Below is a small trained network, with its code and all its weights. Each question gives an input and a class and asks what happens when units are switched off, that is, made to give their printed mean instead of their output.

import numpy as np


def w(rows, s, z=0):
    codes = np.array(rows[::2]) - 128.0
    scale = np.full(codes.shape[1], s)
    scale[-1] = z or s
    return codes * scale


def norm(h):
    return h / np.sqrt((h * h).mean(-1, keepdims=True) + 1e-5)


def f(y):
    return y / 2 * (1 + np.tanh(0.7978845608 * (y + 0.044715 * y**3)))


def log_softmax(a):
    a = a - a.max(-1, keepdims=True)
    return a - np.log(np.exp(a).sum(-1, keepdims=True))


def net(x, mask):
    res = np.array(x, float).reshape(1, 3) / 4 @ E
    u = 0
    for l in range(2):
        y = f(norm(res) @ A[l][:, :-1].T + A[l][:, -1])
        res = res + np.where(mask[u : u + 9], y, B[l][:, -1]) @ B[l][:, :-1]
        u += 9
    return log_softmax(norm(res)[-1] @ U[:, :-1].T + U[:, -1])


A, B = {}, {}
E = w([
[32,176,49,106,155,121,100,78,179,33,77],'x0',
[65,29,254,130,209,123,178,129,214,43,253],'x1',
[97,49,102,31,182,123,42,25,208,214,139],'x2',
],0.0068)
A[0] = w([
[118,190,75,112,96,136,105,146,62,128,102,49],'L0N1',
[54,134,147,92,122,163,51,90,185,82,92,5],'L0N2',
[226,124,130,203,54,134,35,198,54,76,192,25],'L0N3',
[154,96,139,80,168,60,145,53,145,131,81,15],'L0N4',
[110,168,197,159,105,186,150,253,18,135,105,55],'L0N5',
[91,173,152,212,115,131,200,157,135,36,129,8],'L0N6',
[92,139,234,185,229,177,137,185,178,133,106,134],'L0N7',
[106,112,162,238,127,80,151,182,115,88,106,18],'L0N8',
[185,89,137,152,27,151,115,176,82,148,140,64],'L0N9',
],0.0069,0.0022)
B[0] = w([
[161,133,170,144,110,127,131,101,121,36,78,211],'L0N1',
[72,86,124,118,155,89,142,132,107,183,78,190],'L0N2',
[122,105,85,154,178,108,157,123,101,130,2,214],'L0N3',
[123,99,114,219,160,156,107,186,113,91,108,159],'L0N4',
[69,87,120,167,167,123,180,100,110,151,110,254],'L0N5',
[42,241,121,86,121,229,172,222,145,112,220,251],'L0N6',
[158,126,150,101,112,112,136,179,175,46,120,219],'L0N7',
[60,155,83,86,170,102,158,129,118,97,123,200],'L0N8',
[84,137,95,197,175,133,178,109,144,221,148,201],'L0N9',
],0.0094,0.0058)
A[1] = w([
[158,220,125,66,56,145,112,52,108,91,101,143],'L1N1',
[153,110,171,94,173,81,145,137,181,122,154,2],'L1N2',
[141,84,182,130,158,87,119,119,162,63,193,124],'L1N3',
[173,170,216,150,79,130,88,154,214,95,169,47],'L1N4',
[85,54,167,175,150,128,196,139,176,102,160,151],'L1N5',
[112,195,96,175,78,147,194,52,104,108,75,205],'L1N6',
[132,150,118,178,134,90,178,166,67,166,147,11],'L1N7',
[208,130,114,123,151,136,85,93,158,163,106,250],'L1N8',
[184,178,144,126,162,186,91,135,114,254,189,75],'L1N9',
],0.0092,0.0021)
B[1] = w([
[168,126,198,132,47,86,100,149,199,92,159,178],'L1N1',
[179,63,149,143,93,174,27,103,98,146,112,168],'L1N2',
[217,188,134,94,175,207,67,100,7,170,146,199],'L1N3',
[54,48,80,141,223,61,112,96,122,169,54,158],'L1N4',
[183,180,158,95,62,138,85,90,139,158,125,245],'L1N5',
[229,74,225,88,70,45,63,110,99,171,153,254],'L1N6',
[155,111,45,116,205,115,110,93,66,150,120,174],'L1N7',
[121,137,116,186,114,120,199,202,138,1,171,185],'L1N8',
[133,135,95,164,84,202,193,129,182,99,219,168],'L1N9',
],0.0072,0.0083)
U = w([
[215,140,166,132,14,31,58,109,158,79,89,172],'0',
[20,82,93,98,192,78,106,67,200,182,56,81],'1',
[170,139,129,214,194,77,232,121,33,239,61,170],'2',
[65,241,179,74,158,167,207,191,130,55,204,213],'3',
[181,113,78,195,74,194,218,132,198,130,255,97],'4',
[211,110,205,70,175,200,19,74,130,152,161,160],'5',
[105,83,75,195,147,153,134,162,186,78,124,3],'6',
],0.013,0.0028)

Each question gives the input, the list of numbers given to net, and the class t.
The units are the neurons (one row each of A and B). Each row of codes is followed by its name. A weight is (code - 128) times the scale printed after its matrix; where a second scale follows, it is the last column's (A, B and U).
mask holds one flag per neuron, layer by layer. A switched-off neuron (its flag False) gives its mean, the last column of its row in B, instead of its output. The means were averaged over made-up inputs and are rounded, as every weight is.
A unit's drop is (log p(t) with every unit on - log p(t) with that unit switched off) / (log p(t) with every unit on - log p(t) with every unit switched off).
The circuit of an input: a set's keep is (log p(t) with only the set's units on - log p(t) with every unit switched off) / (log p(t) with every unit on - log p(t) with every unit switched off). Starting from the 12 units with the biggest drops (on a tie, the unit counted first), units are removed one at a time, each time the one whose removal leaves the highest keep (on an exact tie, the one counted first), for as long as the keep stays at least 0.8.
units of the circuit, in order: the units of the circuit, biggest drop first
unit that matters most: the unit with the biggest drop
k most important neurons: the k neurons with the biggest drops, biggest first
top k neurons in layer l: the k neurons of layer l with the biggest drops, biggest first
drop when u is switched off: that unit's drop, to one decimal
input [-7,-5,5], class 4: unit that matters most	L1N9
input [-8,2,5], class 4: 2 most important neurons	[L1N9 L0N1]
input [8,6,6], class 5: units of the circuit, in order	[L1N3 L0N5]
input [-8,5,-6], class 2: 3 most important neurons	[L0N3 L0N5 L1N7]
input [-3,-4,2], class 4: 4 most important neurons	[L1N9 L0N5 L0N9 L0N2]
input [-7,4,-1], class 5: top 2 neurons in layer 0	[L0N7 L0N2]
input [3,3,3], class 5: top 2 neurons in layer 0	[L0N3 L0N5]
input [1,-2,-2], class 0: top 2 neurons in layer 1	[L1N6 L1N3]
input [4,3,2], class 5: 2 most important neurons	[L0N3 L0N5]
input [1,-5,7], class 6: 2 most important neurons	[L1N6 L1N8]
input [-1,6,-1], class 5: 2 most important neurons	[L1N3 L1N2]
input [5,-5,6], class 0: top 2 neurons in layer 0	[L0N5 L0N9]
input [-3,-6,3], class 0: 2 most important neurons	[L0N1 L0N6]
input [7,-5,-7], class 0: units of the circuit, in order	[L1N6]
input [0,-6,6], class 0: top 3 neurons in layer 0	[L0N6 L0N9 L0N1]
input [-8,-7,4], class 4: top 2 neurons in layer 1	[L1N9 L1N8]
input [0,7,-1], class 5: 2 most important neurons	[L1N3 L1N2]
input [-2,-3,2], class 4: 2 most important neurons	[L1N9 L0N5]
input [-8,-7,6], class 4: drop when L1N9 is switched off	0.4
input [-8,-3,4], class 4: units of the circuit, in order	[L1N9]
input [7,-4,3], class 0: drop when L0N5 is switched off	0.2
input [1,-6,8], class 6: drop when L0N9 is switched off	-0.3
